Below are the code and all the weights of a small trained network. Each question names an input and a target symbol and asks about switching units off, where a switched-off unit gives its printed mean instead of its output.

import numpy as np


def w(rows, s, z=0):
    codes = np.array(rows[::2]) - 128.0
    scale = np.full(codes.shape[1], s)
    scale[-1] = z or s
    return codes * scale


def f(y):
    return y / 2 * (1 + np.tanh(0.7978845608 * (y + 0.044715 * y**3)))


def softmax(a):
    e = np.exp(a - a.max(-1, keepdims=True))
    return e / e.sum(-1, keepdims=True)


def log_softmax(a):
    a = a - a.max(-1, keepdims=True)
    return a - np.log(np.exp(a).sum(-1, keepdims=True))


def net(x, mask):
    ids = ['εηλμψω'.index(c) for c in x.split()]
    T = len(ids)
    res = E[ids] + P[:T]
    q, k, v = (res @ M[0].T for M in (Q, K, V))
    z = softmax(np.where(np.tri(T) > 0, q @ k.T / 3**0.5, -1e9)) @ v
    res = res + np.where(mask[0], z, O[0][:, -1]) @ O[0][:, :-1]
    y = f(res @ A[0][:, :-1].T + A[0][:, -1])
    res = res + np.where(mask[1:25], y, B[0][:, -1]) @ B[0][:, :-1]
    return log_softmax(res[-1] @ U[:, :-1].T + U[:, -1])


Q, K, V, O, A, B = {}, {}, {}, {}, {}, {}
E = w([
[40,145,178,175,215,119],'ε',
[64,76,135,252,244,117],'η',
[87,220,104,125,135,57],'λ',
[27,151,148,124,129,93],'μ',
[43,79,134,199,173,98],'ψ',
[79,154,87,146,141,72],'ω',
],0.014)
P = w([
[26,137,117,165,110,148],'0',
[173,150,181,134,15,189],'1',
[162,119,153,176,87,42],'2',
[16,71,152,123,168,196],'3',
[192,233,4,207,75,233],'4',
[154,161,163,116,172,61],'5',
],0.017)
Q[0] = w([
[7,169,93,182,66,142],'h1',
[185,240,27,255,153,57],'h1',
[242,157,161,85,120,35],'h1',
],0.0078)
K[0] = w([
[5,116,58,148,201,49],'h1',
[175,71,117,1,204,133],'h1',
[178,60,209,136,112,102],'h1',
],0.0085)
V[0] = w([
[94,2,155,116,34,145],'h1',
[84,176,183,12,94,193],'h1',
[137,94,22,151,54,142],'h1',
],0.011)
O[0] = w([
[109,184,250,69,159,97,142],'h1',
[84,55,209,90,61,179,45],'h1',
[86,187,136,125,162,191,4],'h1',
],0.016,0.0036)
A[0] = w([
[194,114,110,111,48,252,37],'n1',
[66,78,139,178,196,159,112],'n2',
[97,113,51,109,167,143,38],'n3',
[157,126,81,140,167,113,89],'n4',
[113,177,77,159,117,207,202],'n5',
[196,141,189,87,95,225,55],'n6',
[106,134,126,121,91,107,103],'n7',
[114,113,172,132,177,71,27],'n8',
[155,192,189,137,118,212,101],'n9',
[169,64,100,44,172,97,174],'n10',
[116,171,182,89,158,168,112],'n11',
[142,83,215,75,100,170,78],'n12',
[97,122,188,82,93,117,85],'n13',
[153,121,133,154,50,230,255],'n14',
[54,53,165,130,98,141,162],'n15',
[175,62,150,137,32,195,80],'n16',
[110,97,160,129,69,212,135],'n17',
[36,110,170,103,139,108,119],'n18',
[50,170,117,126,139,244,116],'n19',
[209,85,89,145,132,150,120],'n20',
[185,123,170,163,130,132,147],'n21',
[197,161,110,89,122,86,123],'n22',
[101,186,137,147,120,113,118],'n23',
[133,195,148,145,70,110,140],'n24',
],0.012,0.0089)
B[0] = w([
[80,149,228,238,153,150,165],'n1',
[138,162,93,107,95,110,236],'n2',
[129,184,176,83,74,141,157],'n3',
[121,121,159,111,105,139,207],'n4',
[100,104,209,91,190,182,231],'n5',
[135,40,161,152,186,154,151],'n6',
[144,128,137,122,151,134,143],'n7',
[102,102,91,108,99,165,176],'n8',
[58,163,101,139,96,192,176],'n9',
[126,131,166,180,119,136,153],'n10',
[158,180,97,140,95,76,179],'n11',
[209,109,135,74,106,110,169],'n12',
[140,120,171,120,113,158,169],'n13',
[107,114,11,105,47,117,248],'n14',
[114,168,156,158,130,169,255],'n15',
[142,173,154,168,199,82,190],'n16',
[158,138,106,102,78,81,215],'n17',
[116,75,148,169,93,121,228],'n18',
[202,80,116,102,203,106,234],'n19',
[145,120,158,128,132,137,165],'n20',
[124,127,138,53,142,119,156],'n21',
[93,97,154,140,154,175,208],'n22',
[167,116,117,115,98,126,216],'n23',
[123,87,105,104,175,111,220],'n24',
],0.011,0.0098)
U = w([
[117,136,104,101,150,31,135],'ε',
[103,96,216,112,204,143,251],'η',
[46,144,194,176,129,186,119],'λ',
[121,149,200,94,105,160,60],'μ',
[71,254,190,72,119,142,79],'ψ',
[75,118,101,64,115,194,80],'ω',
],0.0066,0.0027)

Each question gives the input, a string of symbols that net reads in full, and the target symbol t.
The units are the heads (3 rows each of Q, K, V and O) and the neurons (one row each of A and B). Each row of codes is followed by its name. A weight is (code - 128) times the scale printed after its matrix; where a second scale follows, it is the last column's (O, A, B and U).
mask holds one flag per unit, heads first, then neurons. A switched-off unit (its flag False) gives its mean, the last column of its rows in O or B, instead of its output. The means were averaged over made-up inputs and are rounded, as every weight is.
A unit's drop is (log p(t) with every unit on - log p(t) with that unit switched off) / (log p(t) with every unit on - log p(t) with every unit switched off).
The circuit of an input: a set's keep is (log p(t) with only the set's units on - log p(t) with every unit switched off) / (log p(t) with every unit on - log p(t) with every unit switched off). Starting from the 12 units with the biggest drops (on a tie, the unit counted first), units are removed one at a time, each time the one whose removal leaves the highest keep (on an exact tie, the one counted first), for as long as the keep stays at least 0.8.
units of the circuit, in order: the units of the circuit, biggest drop first
k most important neurons: the k neurons with the biggest drops, biggest first
input λ λ ψ ε, target ω: units of the circuit, in order => [h1, n2]
input λ η η λ ε, target λ: units of the circuit, in order => [n1, h1]
input ω ω μ ε μ, target ε: units of the circuit, in order => [h1, n14, n16]
input μ η μ ω, target μ: units of the circuit, in order => [h1, n12, n13, n17]
input ω ε η λ, target η: most important neuron => [n19]
input λ η ω η ω, target η: units of the circuit, in order => [h1, n22, n14, n5]
input ψ ε μ μ, target ε: units of the circuit, in order => [h1, n11, n19, n5]
input μ μ λ μ ε, target μ: units of the circuit, in order => [h1, n12]
input η μ ψ ψ, target ψ: units of the circuit, in order => [h1, n3, n19]
input ω ω ω ε ε, target ε: units of the circuit, in order => [h1, n14, n16, n5]
input ω λ μ ε η, target ε: 2 most important neurons => [n14, n16]
input μ μ λ ε, target μ: 3 most important neurons => [n12, n15, n18]
input ψ ε ψ η, target ε: units of the circuit, in order => [h1, n2, n11, n19]
input ψ ω ε ε, target ε: units of the circuit, in order => [h1, n11, n19, n5]
input ω ψ ω, target η: units of the circuit, in order => [n14]
input η ε ω μ μ, target μ: 3 most important neurons => [n12, n13, n6]
input ε ω μ ψ, target λ: units of the circuit, in order => [n15, h1, n19]
input μ ψ λ λ λ, target λ: 3 most important neurons => [n1, n5, n16]
input ε μ ψ μ, target λ: 2 most important neurons => [n15, n18]
input η μ ψ η λ, target η: most important neuron => [n22]
input η λ ψ λ, target ψ: 2 most important neurons => [n3, n19]
input ω λ μ η ε, target η: 2 most important neurons => [n14, n5]
input ε η μ ψ μ, target ψ: 2 most important neurons => [n9, n11]
input η λ ε η, target ψ: 2 most important neurons => [n3, n2]
input ψ ψ η ψ λ, target ψ: 3 most important neurons => [n9, n11, n19]
input η ψ η μ ω, target μ: 3 most important neurons => [n12, n13, n6]
